Each row has a hidden value. The values are split into ranges, and the grade after each row names the range that its value falls in. Each part has its own value, ranges and names.
[ 131   29   36  234  315  270 -365 -346  -85  240   72 -100  -17   85
 -362 -137  317  439  201  -10  221 -356   14   46   71  100  188   97
  173   95 -230  186 -215   92  112   77 -162  -62 -270  -28  158 -159
  306   73  -58   15  100] : S
[  32   12  212 -159  164   98  173   -8   35  -78 -133 -102 -189  115
 -220   63  293   14 -332   66  150 -110 -306  -54  -22  117   16   32
  101  -75  -33   -6 -201   78  104  -45  169 -215  -76 -217  164  -75
  411  216  181   54 -212] : J
[  13 -156  162  -30  -46  -69 -105  -80  179  -88 -133 -159  -78  -33
 -123   95  172  175   -2 -125   14 -121  -45  124  180  139   71  126
   39  -75   22  -42  -66   19  -29   57  244  125   73 -163   18  -48
  -43    1  118  -50   21] : G
[  89 -202   71  154  134   25   16  -39  -39  197  173 -221  142   52
  -42   16 -206 -265  172  243   34  214  228  215  -45   65  -29 -174
   60  392   69    1  132 -287  -77  -42 -164  216 -286  359 -150   -3
 -185 -285 -180  -78   87] : Z
[  14  126  394   99 -292   69  -47 -199  148   11  201 -105  107   66
 -360  -74  199  229  199 -157   16  -33  199 -263  -47 -117   10  352
  140  329  110  302 -244 -138  144  156  -46  206 -190  132   19  -17
   -8  -15 -121   68  408] : G
[ 172 -123   49  101   87  185  307  -73  -20   -1  253  -94    1  -47
  -94  -87  204   27  165  135   49  123  118   55 -139    2   50   99
   -3  161  127   -1 -130 -154   15  -23  -86  247 -257  126 -130   10
  124 -119  -18   47 -214] : P
[ -14  268  212   25   71  264   32 -152  -38 -114   -5  -29  -73   58
 -292 -220  378  242    9  -56  350 -146 -183  -98 -202   39  223  193
   55    5  -18  123 -308   25  261   36   36 -240 -276  -30  166 -158
  392  169   74  216 -145] : S
[ -82 -228  428  -54  119   38  -57 -135 -105 -178  -70 -255   25  224
 -105   96   70 -160  -12   43  -10  -36   52  249   -7 -162  -12  215
   62  -64   37  220 -220 -134  155 -134   31   39    1 -146  106 -270
  181   81   14  141  -20] : P
[ 144  210 -133  140  116  155  135  -91   43  402   63   -2   44   49
 -225  -96  118   44   29  216  243   83    8 -218  -86  259   -7 -216
  166  155 -159  -41   59   67 -113  120   11  -65 -342  125 -131  291
  121  -30 -137   -6  -79] : Q
[  40 -106   20   64 -139  -75   35   -9  248   22  -36   11  -45 -111
  -73   38    8   74   48   60   12  179  158  -48  -42  187    4  -76
   74  -30  124 -101   53  -96  -73  103  272   69  -21  -11  -97  183
 -136   16  -53 -105  -63] : G
[ -70   95   15   30  102 -254  -87  -96   68   15   15 -155   10 -142
  -74  100 -158   32   61 -132  -52  -60  182   70  150  348   72   11
  326   22   94   74  132 -166 -126  117    1  155 -180  270 -130  191
 -157 -161 -104 -346   96] : J
[-159  290  252   59  -19  -77   48 -148   53  -95   56  149 -133  -15
 -258   -9  112  355    9  -52   96   84  194 -336 -204  -12   21  224
  362   77  148  470 -283 -152  362   33  -36 -272 -260  118  256  -85
  181  299  -14  -31  179] : L
[ 169  165  -41   13 -163  113  130 -116  125  160   16  -92   38  -58
 -185  -44  288  215   77  -94  152    9  -32 -248  105  168   37   99
   69   56  -69   15  -58   20  -45  134  183   77 -169  -21  -99  210
   54  -54   51   83  101] : L
[ 190  145 -230   58   69  207  339   57 -113  203   88   -5  136 -120
  -64 -302  289   59  232  197  138   81  -57  200 -176    1  131  -65
 -248    5  -83  -43    8   99 -131  -53   80  349 -173   28 -284   43
 -240 -365   19  316 -226] : L
[  92 -327 -411  122  444   46  310  232 -152  480    3   36 -279 -270
  155    5  -93  132   87  531  240  281   -3  270 -160  498   88 -671
   70  193  -31 -291  219   16 -122 -146  -89 -185 -360  379   -4  -60
  -32 -159  188 -209 -430] : Q
[-223  171 -201  -40  454 -225  322   64   40 -292 -311  252 -463 -243
  123   69  245  508 -141   32  325   54 -264  203  -69  320  220  -32
  142 -357   37   45 -107  163  256 -165  203 -412 -147 -115  246 -242
   86  244  489  -53 -575] : Q
[  38  -42  342  -27 -119  -98 -362 -121 -154   37  108 -277 -117   20
 -193   35  -11  138    8 -202  -26 -198  279 -105  195   14   38  277
  480  335  134  371 -253 -239  289   -3 -273   25  -53  216  344 -262
  264  187 -124 -185  481] : M
[-289 -320   74  -96  410 -456  193  135  -64 -435 -104  -44 -209 -294
  252  272 -331  -77  -37   68 -219  202  179  567  -57  190   74  -67
  167 -240  373  141   91 -372   85 -248   70   11  -58  216   45 -257
 -293 -125  215 -351 -268] : M
[   9  243  122  -89 -245  -30  467  172  -37  -57   64   75 -145  -81
  -35 -155  247  123  -15   56  178  249   24 -194 -209 -102   11  175
   76  211  188  188 -233  -25  267  -96    7   53 -110   97  104 -138
   14   85  122  235  -59] : G
[  55   28  146  -72 -117   69   42 -105  187    6 -103 -194  -25  -19
 -207   61  297  221  -14 -174  138 -118 -205  -89  174  199   81  135
    2   30  -57  -43  -85   45  -40  117  257   31 -104  -82  -21   52
   56  -62  204   48  107] : L
[  12 -225  140  163  230   39 -382 -198    5 -114   94 -222 -108  -42
 -109  -62  -36   68  151  -36   84 -206  185  331    3  256  257   44
  213   65  134 -110  -58 -182   11   76 -137  105 -142  184   29 -105
  194   16 -177 -283 -199] : P
[ 338 -496  -48  207  281  550 -116 -169  205  350  122 -208   66   32
 -343  -47  181   -4   79  358  152  -42 -187  149 -130  334  117 -447
 -260  178 -138 -482  101  -83 -299  147  189  -51 -347   27 -186  159
  220 -222  -36  -63 -206] : L
[ -77 -278 -146  -15  -62 -522 -309   91 -463  -54 -203  -88  -66 -218
  506   50 -327   23  349  -22 -230  223  746  558  257 -222    0  181
  315 -312  164  530  -21 -243  276 -379  -60  322  439  -41  199 -446
 -471   55  -86   50  192] : P
[-226 -451  257  125  542 -208 -404 -177  -69 -308  -31 -109  -97  -59
  -60  133 -223   40  117   64 -247 -200  300  670  -63   84  159   28
  200 -296  192  180  -55 -244   49 -105  -51   86   10    7   97 -315
  -58    9 -105 -357 -195] : Z
[ 103  169 -105  180 -101   29   19   -1  147  362   50  120  -45  -36
 -200 -184  144  249  129  181  193   88  130 -160 -122  153   33 -144
  113  223  -61  -31    8  151  -50  130   36  115 -129   82  -66  152
 -136    8 -157   20   -5] : M
[ -87   -1 -344 -261  254 -477  304  481 -477  225 -393  -68 -341 -174
  497   57 -125  -81 -167  262  174  182  -65  527  217  168    3 -294
  200  -47  -78   95  129  214  111 -463  -68   34  207   59  213 -430
 -315  -55  339   87 -249] : J
[  36  209  -83   42   31 -225  184   26  -23  264  -32   38  -25   39
  -37   20   37   42   -7  127   48  118  176  -83   94   53 -129   -3
  282   75  -78  201   21  125  -20  -28  -30  192  -29   -5  -52  122
 -160   21  -94   -4   29] : G
[ 260  265 -232  -49  161  176  581  126 -309  243  115   95  -35  -30
  -68 -277  467  114   13  271  121   66  -83    6 -155 -181  -11   71
  -52   -1 -123  214 -216  227   84 -214  -92  267 -107 -137  -53  -88
   75  -79   93  406 -271] : J
[  30 -469  -26  165  161   56  362  200   63  148  206  -67 -182 -188
  144   87 -261  -84  152  466  217  588  124  194 -295  257   33 -483
  -42  657  295 -233  163 -431   75 -145 -164 -138 -507  668   20 -196
 -163 -239  159 -182 -153] : Z
[-147   58 -108 -477 -668 -429  619  579 -181 -370 -416   93 -222 -540
  509 -174  261  173   90 -190 -102  293   55  293  -47  -93  136  271
 -220 -673  330   53 -131  175  111 -275  637  404  635 -346  -48 -240
 -572  -62  456  453 -342] : M
[ -79 -174  502   40 -102  126  -93 -186  154   23   12 -229    0  201
 -313   69  177  105   71  -25   92 -106    1  -51  -20   40   16  169
   85  182    7   50 -207   -5   34  121   59   34 -133  -11   48  -81
  195   68    3   24  111] : P
[  43   77   96  -25 -148  -39  187  -47  156  -89  -87   35  -19   -6
 -117   -8  301  189   17  -45   30   66    9  -65   22  -80  -19  225
  -17 -144   19  129 -154   75   63    7  285  160   76 -278  -29   22
  -89   63   96  194  -31] : G
[ 273 -160   62  -72 -160  126  -12  118  -52  399  -11 -245 -198   77
 -115  -14  140  -69 -190  159  217   -9  -43 -191  136  229  -47 -180
  246  360  -59 -198  -71   70    9   16  -40  -50  -14   39  171    5
  384  184  -35  -42   22] : G
[ 398  -81  -90  -45 -137  382  380  229 -364  510  198  -95   20    2
 -110 -365  391  -35  113  390  107   89    9    9 -202 -203  -21 -104
 -162  294  -96   22 -207  158   20 -179 -131  344  -33  -15  -25 -171
  111 -145  -32  453  -71] : M
[  36   23   24  -33  -64 -186   39   19 -231  246   25 -100   40  -55
  -11   26  -35   55  130   36 -133   71  338   -1  115  -59 -102   93
  283   53    7  408  -66  -78   69 -106  -90  231   12   87   40  -69
 -161  -53  -79   20  313] : J
[  63  123   69 -174  -51   -3  369   99 -466  212   37 -161  126   -4
   12  -94  142 -114  101   87  -79   75  168   23  -13 -195  -94  165
  131  -71  -39  443 -180  -18   95 -219  -81  241  -35    7  -20 -125
    6 -124   19  313  131] : Q
[ -63   48   16  -50   85 -256  -64  -19   15 -105 -147  -86  -78  -97
    6   64    9   91  -17 -104  -14  -66   67  203  159  144   74   98
  183 -144   46  122    4  -24   18  -34  122  132   58  -43   16  -51
 -163  -23   47 -100   -9] : M
[ 227  -76  -58  228  120  359  -52  -71 -142  671  230  -82    6   38
 -304 -197   84  119  187  368  234   10  148 -178 -195  249   37 -358
  193  416 -152  -47  -24   20  -68  100 -238  -86 -419  324    4   91
  285  -30 -227  -50   45] : Q
[ -20   62   16   -7   51 -206 -154 -102  179   73 -205 -147  -26   30
  -90  168  -14   51  -87  -88   90  -52  -29   30  280  275   -3  -24
  209  -17  -94    1  111   18  -89   82  199   12  -21  -50  -24  130
 -121  -13   24 -148  119] : J
[ 114   84  242  -68 -618   33   52  -16  271  188   43 -226  105  -45
 -238   -6  126   37   68 -189   52   79   84 -429  104  196  -37  110
  105  270   87  -79  -12  -88 -125  273  263  194  -68  127 -151  323
  -60  -87  -78    0  373] : M
[ -14  105  -15   23  217 -114    3 -105  -23  125  -59  -94   74   18
 -125   50   -2  -21   10   43  -25  -65   74  109   85  166   -7  -23
  188 -125  -88  134   64   12 -127   22   68  133 -109   -7 -134  147
  -95 -112  -85  -88   -9] : L
[ 212   88 -155   58  -45   -5   50   34  -50  393   60 -108    8  -32
  -77  -93   80   35   72  119  119   43  106  -49  115  153  -15 -110
  160  268  -93   -2   59   56  -90   25  -71  232 -105  136  -80  108
  -94 -126 -108    2  100] : M
[ -78 -231   24  198  501  -97 -433 -271  -41  281  -45 -283   37    8
 -157  193 -232   64  156   30   23 -268  150  312  248  487   98 -228
  355    5 -159   -7  192  -76 -221  114 -117  -27 -292  246  -58   76
   25 -156 -127 -459   65] : S
[ 266 -252 -196  156  129  315   18  127 -161  340  159  -37 -133  -98
   15 -184 -115 -111   58  497  317  401  131   46 -329  156   95 -508
   16  484  100 -146   44 -345  185 -150 -156 -318 -379  424  169 -173
  182    7  -83   31  -99] : L
[-140  192  -46   37  241 -281 -126 -180   -3   -1 -166 -139  -43  -87
  -18  145  -43  187   62 -215  115 -165   65  104  301  385  108   85
  382 -178  -80  135   83    9  -45   77   43  -20 -163   91  -28  110
  -37  -26   44 -261    1] : S
[-107  213    8  161   80 -171  194 -114   56 -140  -34  202  -79   57
   47   13   74  213  134  107  195  364  242  -25 -116 -190  -37  199
  154   49   72  403 -149 -104  346 -142   -9  -60 -146  -15  118 -159
 -156  177   40  191  -45] : P
[   5   44  107  -67   51  -65  146   89 -202  156   13  -69 -153  -14
  -72  -27  115  134  -29  104   84   24   49    1  -15  -10   -5   42
  220  220   24  276 -180    1  206 -148 -156    4 -106  124  212 -262
   77   59   96   62  112] : J
[ 408 -278 -111  359  181  634 -112  -89  -12  637  414 -128  -62   17
 -320 -219  -27    2  142  533  446  251   81 -241 -356  342  113 -606
   85  876   -8 -303   39 -348   60  100 -348 -388 -740  652  111   30
  480  -34 -232 -138   37] : Q
[-185 -167  166 -120  -17  -63  -16  -50  306 -491 -349   62 -178 -228
  -97   29  377  457   17 -214  -29 -178 -224  321  -47  138  262  212
 -242 -663  114  -96 -169  132    3   43  668    3  239 -490    4 -139
 -141   62  375   88 -344] : J
[  67  157  164  -95 -475  -20  352   99  -28   24   41  -97   54  -32
   -1 -128  220    6  138  -59   84  226  145 -178  -34 -143  -37  271
   19  138  125  155 -166  -28  105  -19  113  297   22   14  -75    5
 -119  -49   22  309  105] : Z
[-165  176  105  -73   84 -317  136 -123  198 -479 -217  -22  -72  -75
   16  117  224  205  -14 -301   -1  -98  -66  233  201   55  107  416
   65 -407   83  132  -92   61   37   -3  313  230  111 -292  -85   -9
 -201   -1  210    8 -222] : Z
[  85  237 -103  121   52 -170   17 -199   96   86   31 -152   38   27
  -24   37   80   69  123 -142  143  -34  145  -12  302  218   25  189
  289   94  -74   34   68   33 -112  118  -62  326 -141   81 -200  252
  -77  -95 -117 -122  -31] : P
[  32  117  144  110   -7   23  -11 -236  276   43  -40  -87  -48  163
 -225   67  223  151  -15  -58  228  -42  -32 -181  121  193    8  139
  193   81  -88  -53  -74   98  -33  181  115   24 -152  -96  -57  204
  181  137  -39  -44  -86] : P
[-104  126  394  -26 -186 -162   86  -78    3   69   79 -142   49  111
 -216   69   32   17   47  -85  -66   -2  236 -200   37  -36 -115  268
  336  179   84  342 -166  -56   70   67  -78  196  -91  108   12   35
    9   44 -122  -41  285] : Z
